Each row has a class, written after it.
[ -62 -143 -185  155 -445  409 -165   25  -64   -6 -166  187   -6   26
  -36   65 -174  161   -9  166  163  237  190  -73  348 -292  125  252
  349  195 -183 -241  -50 -177  328  -82   63  122]  X
[ 127  -20  157 -148    9  -95 -158  -31 -163 -300  105  103  155   37
  193  -35 -204  341  251  -11  103  191 -172   16 -203   39  -42  456
 -181 -170  -29   43  144 -184  113  162 -275  198]  K
[  89  -71 -182   88 -147  200  150 -117  186  -61 -134   63  115    5
  -43  -59  110  -98   39  -59    6  127  -91   38 -106  173   93  -47
  -15   79 -243   46  -59 -196  125    9  137   60]  U
[ 172  -95  163  -58  -46 -110 -153  -23 -153 -244  111   28   83   56
   57  -68  -78  282  154  -17  142  252  -94  -31 -124   95  -75  457
 -210 -144  -25   66  149 -139   83   71 -298  162]  K
[  47  -69 -234  107 -119  183  109 -100  241 -129 -211  133   45 -108
   16  -47  304  -61 -130  -74   80  169   16  -38   83  267  145  -59
   -8   77 -184   65 -133 -206  114  -51  170  -28]  Q
[  29  -45   49 -224  220  141   41  104  -21    7  136  -58   40 -230
  -30   14 -319   14  298   16   39 -102  -31  -23 -178 -148 -116   70
  235   40 -215   -7  139    1  241  219   70  170]  A
[  80  -80  131  -68  -77  -41 -166  -33 -168 -224   51  155  111  107
  207  -45 -166  204  183    1   75  247 -124  -13  -61  -30  -31  413
 -183 -148   33   11  136 -201   66  111 -213  118]  K
[   1  -17   25 -239  228  132   30  100  -31   19  177  -68   50 -223
  -30   24 -285   -8  313    8   -7  -79  -32  -24 -162 -139 -113   38
  200   19 -172  -14  118  -16  222  233   53  172]  P
[-125 -183  -49  177 -386  589 -292  -60   71  -47 -128   67   76  115
 -160 -182   77  225   15  102   88   28   35  126 -119 -168 -143   26
  350  398 -278 -192 -187  -21  315  -74   60  307]  A
[ -70  288  278  -65   58 -157  -20  -18  110   -3 -166  -52  -67   46
  198  128  -29  138  181   -8 -224  132  166   56  179    3 -259 -236
   14  -54  -32  -37   52 -187   -2   24  157   25]  W
[  40  -23   43 -270  236  142   22  119  -10  -35  157  -47   60 -242
  -55   16 -345   24  296   12   17  -46  -55  -25 -211 -112 -144   52
  244   27 -232  -21  174  -10  263  273  112  177]  W
[ -10  -50   64 -112 -289  192   21  119   44 -153  -46   41  -69  231
 -256  -58   49  -22  174  -42  -70  262   92    0 -135   14  -65 -153
  162  282 -170 -253  -85  -46  113   41    8   82]  Y
[-152   46   36 -240  -58  362  107  160  126   70  -83  246  110  -90
  -74  -29  -81 -271 -198   63 -125 -127    4  -61   65   15  154 -260
  259  203  -72 -309 -182  -67  220  274  306   23]  K
[-324  -61  -14  147    2   91  -36   -3   34  216 -163  -33  -94 -284
  163 -113  297 -195 -235  -35   59 -257  165  -51   15  -42  346  -45
 -172  -58   74  -38 -555  285   97   16   24  -12]  X
[ -18  -62   41  -10   -2  -29  -54  131   76  125 -195 -146  -47  -39
   25  -37  177 -130   39  -26   39   48  205  -49   16   -6 -146 -168
   14  122  -77  -43 -123  115    1 -121   11    8]  W
[ -19  -44   60 -191  165  179   14   90  -32   16  158  -48   67 -207
  -52    7 -311   22  299    2   15  -37  -30  -16 -171 -155 -136   77
  216   14 -174   -3  127  -15  251  245   81  157]  B
[  51   23   59 -259  228  109   59  106  -23  -29  192  -61   64 -211
  -21   38 -338    8  311   -5   -2  -53  -29  -28 -167 -116 -137   49
  212    1 -211   -5  183  -45  238  239   73  169]  Y
[-104  280  296  -62   78 -129  -27   -8  110  -16 -186  -54  -72    9
  201  104  -32  174  168    1 -224  138  161   63  173  -13 -252 -248
   21  -48  -39  -52   22 -186   32   67  183   19]  K
[ -96  -75 -167  312 -242  353  226  -62   74 -219 -195  153   93    2
   -1  -65  122   97 -163   23   33  102   11  109   34  148  153 -175
   22   53 -198 -123 -251 -272  216  153  159  -49]  S
[  23  -42 -146   98 -129  211  233   31  143 -264 -158  122   94 -142
   56  -76   75   74  -64  -31   14  148  -33   47   45  265  118 -146
  -49   14 -253  -66 -133 -284  223  129  178  -34]  Q
[ -19  -71 -149  159 -262  284  176 -132  126 -113 -121  157  146  -38
   45 -174  232  116  -50  -13   29  -11 -141   93  -99  229  171 -104
   36   86 -209 -117 -192 -235  157   24   43   36]  A
[   1   66   78 -110 -144 -151  134  101  -40  -55   13  -12  -17  -79
   59  -75   73  -70  -76  -64  -52  -38  -47  120   48  222  179 -187
 -189  -52   55   38 -153   38   33 -137 -117  -39]  S
[ -89  294  286  -33   75  -99  -38  -23  103  -13 -146  -48  -48   52
  208  119  -33  161  166    4 -223  159  181   68  167   -8 -304 -252
   40  -67  -45  -47   64 -193   10   60  166   18]  S
[  28  -46   42 -199  144  135  -17   88  -27   22  179  -47   36 -174
  -50   44 -277  -23  269   -8    7  -32  -18  -14 -155 -160 -130   72
  184   17 -161   -6  146  -20  214  211   65  151]  Y
[-105  292  303  -49   53  -88  -17   11  157   -6 -176  -31  -52   25
  199  116  -37  158  151  -16 -237  113  173   70  181   -7 -291 -259
   44  -32  -52  -78   36 -179   26   50  235    9]  Y
[  22  -31   44 -249  229  106    1  114  -57  -14  177  -30   51 -192
  -55   26 -283    5  299    3   13  -17  -29  -39 -183 -124 -126   55
  222   20 -168  -29  177  -10  226  276   78  146]  X
[-166  -47 -133  375 -295  291  152 -118  182 -135 -202  168  121  -33
  124  -34  264   11 -225   -2 -116  195   53   51   94  173   68 -186
  -10  -21  -79  -57 -248 -336  195  181  190   -1]  B
[ -32  -24  127  -48 -165   55  -61  174  -12 -181  -49  -95  -63  -14
    7 -123  136  109  -72  -70  -15  185   66   67   21  181  -61 -174
 -154  -17   32 -136 -197   59   94   27  -14  -96]  U
[ -85  -31 -218  341 -248  367  198 -205   88 -125 -110  197  130  -83
  202  -34  109   75 -287   33    2   35  -42  114   43   98  191  -19
   34 -100  -75   10 -241 -291  176   82   47   13]  B
[ -96  297  296  -59   74 -103   -6   -1   80  -39 -142  -24  -56   32
  203  107  -12  141  114   -4 -242  171  196   49  201    8 -266 -268
   12  -85  -17  -56   50 -208   18   84  171    1]  B
[ 179  -34  144  -89  -27  -86  -89  -20 -125 -374   88  119  115  155
  125   -7 -270  263  147    6   54  342 -161    7  -36   96  -40  409
 -259 -211  -15   38  235 -200  121  177 -170   91]  Y
[ 107  -67  149  -32  -37  -54 -150  -17 -155 -375   65  121  106  152
  191    9 -245  303  145   33   86  303 -133    3  -75   22 -133  456
 -174 -177  -25  -11  183 -219   86  197 -194  135]  W
[ -62   38  130 -192   76   40  -44  158  166  117  -83  -10  -38 -234
   18   13   85  -89  -21  -35   -6 -128   99  -47  -29   56   50 -102
   55   53 -163 -126 -157  106  117   47   86   58]  Q
[-128 -158  109  173  -43  -82 -193  128  -64  179 -113 -191 -155  -27
  109  -78  233   38   54  -77  140 -231  120   70 -136  -58   21   -9
 -111  -41   30  -21 -270  362  -98 -125 -113  -67]  U
[  84  -91  214   -7   55 -126 -191    4 -142 -195   48  -11   73   12
  176  -61  -68  305  148  -19  134  121 -108  -23 -244   19  -88  466
 -235 -189  -30   58  135   14   32   98 -216  168]  A
[-306 -137   47   89 -348  188   24  101  154  116 -279  114 -114 -189
   24  -82   10    8 -168    2  -49 -105   96   76   53   -4  167 -174
   84   72   29 -215 -382  156  211   38  210  -66]  P
[ 197 -178 -207  153 -437 -358   38   25  146   30 -143 -175  -73   16
    7  112   30  -97  -96  -36   52  139   57  121  100   84  110    3
 -250    9   86  182 -159   73  -45 -372 -231  -43]  K
[-128   58    6 -141 -169  214   -8  120   90   96 -180   68  -25 -252
  113  -68  -22   75  -64   20   37 -284   55  128  -23   33  170 -168
   71  104 -221 -216 -349   71  131  -41  138   51]  Q
[   5   44   56 -535  183   17   92  -90 -180 -104  125  202   24  101
 -186 -203 -121  -81  363  -91 -105  404 -408   94 -241   57   91  -51
  240  101    7  108  257  -95  335  117 -147  165]  A
[  49  -40  133   54 -166  -56 -160  -19 -181 -247   64  133   73  101
  327    6 -153  333  143   38   49  258  -13   57   12   -1  -90  428
 -236 -261   53   23  131 -233   53   76 -276  152]  X
[ -95  296  280 -105  135 -141    0  -13  121  -28 -154  -44  -52   -7
  186  101  -17  139  145   -2 -228  163  150   42  163   27 -273 -262
   33  -47  -56  -33   64 -190   46   80  169   29]  Q
[   0  -21   45 -219  195  145   23   72  -42    5  163  -46   47 -216
  -15   25 -303  -10  273   17    7  -63  -36  -26 -142 -155  -86   60
  206    9 -150    2  117  -27  241  230   51  160]  K
[  62  -13   10 -227  218   73   21   58  -43   -1  175  -66   46 -176
  -11   48 -282   -2  341    8   27  -63  -28  -18 -169 -162 -112  102
  172   12 -165   16  154  -18  204  192   11  172]  U
[   6 -130  -51  103  -35  -21   36  172  -13   -3 -136 -316 -107 -109
  -29   17  143 -131    2  -47  106   79  229  -48  -25  -11  -70  -62
 -141   60  -89   21 -275  151   37  -99 -108    4]  U
[ -96  304  315  -84   99 -107   -4   14  113  -47 -186  -21  -53   10
  199  107  -63  192  166   -7 -242  162  172   61  150    0 -292 -262
   49  -63  -65  -61   70 -207   37  104  217   16]  B
[-187  -20  135  -44   14   64  -49  117  -56  238 -108 -188 -209 -289
   88 -162  133  289   51  -12  176 -430   42  107 -262  -61  175  -95
  124  -16 -144 -260 -367  435   21  -58  -55  -68]  X
[ -46   32 -144  217 -172  165  285 -159   74 -126 -106  129  104   -3
  230  -30  192   42 -171  -10   26   66  -24   63  112  213  222  -81
  -36 -129  -69  -29 -143 -249   96   13   50  -61]  P
[ 115  -83   39   -2 -148  -35 -182  -85 -198 -288   72    0   66  101
  216  -56 -188  352  210    8  151  245  -88   28 -106  -27   -4  447
 -223 -195   -8   48   65 -149  105   25 -353  157]  K
[ 162    7    3 -144  -89 -118  -24  136  -49  -13   67 -100   -9   58
   61   24   82 -192   90  -38  -59  158  138   36  -24  -24  -87 -273
  -52   54  -88  -59   32  -22  -74  -70  -60  -24]  W
[  37   -7 -195  149 -198  114  200  -77  160 -250  -99  252  129   11
  122   11   85   20 -165    4  -87  254  -87   85  113  230  119 -116
  -47  -50  -74  -44  -26 -324  146  171  205  -63]  Y
[ -35  -46  112 -139  263  160  -78  243   99  -36  -24  -44  -17 -175
 -212 -105  -81   77  -27  -16  161 -183   55    7 -133   92  -43  -60
   32   70 -348 -197  -70  238   62  187  262  -68]  B
[-100  287  283  -65   66  -95  -26    4  105  -45 -159  -23  -31    2
  203  102  -47  160  166    0 -228  171  157   48  204   21 -263 -270
   37  -58  -38  -59   58 -204   65   85  205    0]  S
[  -4   -4   74  -17  -81  212   40   88   60   96  -32 -111 -150 -150
   38  -59   39 -133 -178  -13   80 -274  163   -6   63   62  203  -66
  -89  -25 -123 -112 -335  234   -5 -114   50  -45]  K
[ -34  -44 -137  216 -237  370  124  -76  175 -111  -98  116  107 -126
   22 -108  150   65 -170  -35   12  -15  -12   71   37  201  168 -142
   19   16 -143  -43 -274 -180  162   58  148  -68]  B
[  26   -8   73 -241  197  139   39  104  -45  -25  170  -47   58 -182
  -37   29 -351    8  325   14   -8  -18  -49  -31 -154 -129 -115   67
  206   10 -172  -12  158  -37  232  265   88  153]  K
[ 153 -104  172 -136   16 -174  -72   13 -119 -256    2  148   46   33
  159  -44 -190  241  208  -11   99  128 -200   -9 -165   67   11  429
 -169 -143  -58   14  201 -133  116  117 -211  160]  S
[   8 -166 -160  151 -482    8 -182   78  227  180 -260 -276 -127  -68
  105    6  176   14   -4  -43   41 -164  103   85   19  -46   34 -199
  -43  153  -55 -101 -350  176  -62 -404  -71  -59]  X
[  80  -59  330  139 -354  280 -203   92  -46 -357  -78  128 -135  435
 -183  -90 -183  412 -110  -22  149  402  276   11  322  190 -313  103
  129  -25 -174 -250  298 -115  135   38  366 -102]  B
[ -91  290  274  -64   65 -147   -5  -24  121    0 -191  -35  -64   46
  196  119  -34  142  152    0 -225  161  184   45  191   10 -253 -257
   17  -53  -28  -35   45 -184    7   38  156   -1]  Q
[ -80  -96  116 -212  176  -16   14  249  105  231  -88  -47  -99 -385
  -56  -56   38  -47   22  -40  188 -383   70   -1 -179   15  133  -46
  124   62 -271 -154 -139  331  115   48  170   11]  W
[   0  -31   65 -207  230  157   28  113  -21    1  138  -59   46 -220
  -58   18 -307   37  312   26   32  -90  -22  -33 -178 -134 -148   53
  266   49 -208  -33  139    7  263  260   90  171]  S
[  37  -34    7 -215  156  133   32   78  -23   13  162  -27   40 -199
  -25   25 -285    0  300   23   16  -60  -39  -11 -140 -129 -111   47
  239   37 -172  -19  144  -25  232  191   44  158]  S
[ 132 -111  136 -132 -144  -50 -207  229   26 -147  -43 -195 -127  -98
   38  -79   29  102   -2  -84   91  -14   71   88 -137  162 -176  -71
 -205   19 -215  -62  -95  137  -84 -136  -37  -12]  Q
[-147   64   21 -136 -118  269   -7  180  143  101  -20   76  -70 -212
  -31  -57  -15    5  -28   -6  -40 -156  139   85   82   37   79 -239
  119  108 -126 -283 -344  106  135   87  219  -53]  Q
[   9  -19   45 -212  176  136    0   92  -24  -11  182  -48   60 -192
  -32   55 -338   50  320   23  -12  -45  -32  -11 -150 -153 -171   44
  218   19 -178  -34  171  -49  239  262   78  159]  Q
[ -96  -29 -138  198 -129  231  224 -158   96 -177 -253  133   17 -100
  263  -73  126  107 -102    0   17  168  -48   -6  108  123  146  -26
   78  -95 -149   -2  -75 -332  232   78  137    4]  B
[   1  -63   35 -202  173  154  -30   85  -61   -2  171  -19   44 -187
  -42   12 -274   11  277   23   31   -4  -33  -33 -157 -154 -145   85
  229   25 -156  -28  160  -13  235  244   56  152]  S
[  -7 -119  154   14   36   -1   -4  263  -12   82 -126 -272 -165 -146
 -182  -45    4   37 -180   -9   85 -251   70  106 -262  -19 -122 -139
   38  137 -184 -121 -172  346   38  -17  121   55]  X
[ -22  -65   -5 -178  153  152   13   89  -36  -28  147  -36   31 -208
  -23   28 -346   66  277   37    8  -57  -58    1 -132 -165 -104   71
  229   13 -154  -41  124  -14  252  243   73  143]  P
[ -85 -194 -121   89 -332  251  -46   29    5 -227 -181  312    6  -65
  -98  -10  -70   -9 -216  143  -42  467  -90 -131  282   32  166   30
  286  109 -247 -150  149 -340  353  180  173   17]  Q
[  -6  -80 -152  164 -128  153  177 -121   21 -214 -103  114   60  -60
   47 -132  240   39 -139  -22   86  131  -98  -10  -13  260  284  -54
  -29  -35 -170    4 -135 -195  110   80   11  -85]  X
[ 135  -65   83   -6   15   31 -130  -29 -157 -322  126  116  109   89
  220  -29 -227  324  130   31   78  239 -138   18 -103   11  -59  420
 -171 -239  -17  -20  161 -171   85  232 -169   97]  P
[  26  -23   46 -254  232  123   17  108  -48  -27  136  -48   43 -209
  -29   33 -341   33  322   23   30  -30  -32  -19 -165 -157 -145   80
  227   29 -209  -15  166  -35  266  249   77  191]  W
[ -50 -109  -64  102  -81  258  111   -9  120 -186 -116   51   51 -133
  -89  -87  112   39   -9  -68   50  164  -81   31   -3  157    9  -67
   20   98 -210   13  -78 -172  169   70  236  -45]  A
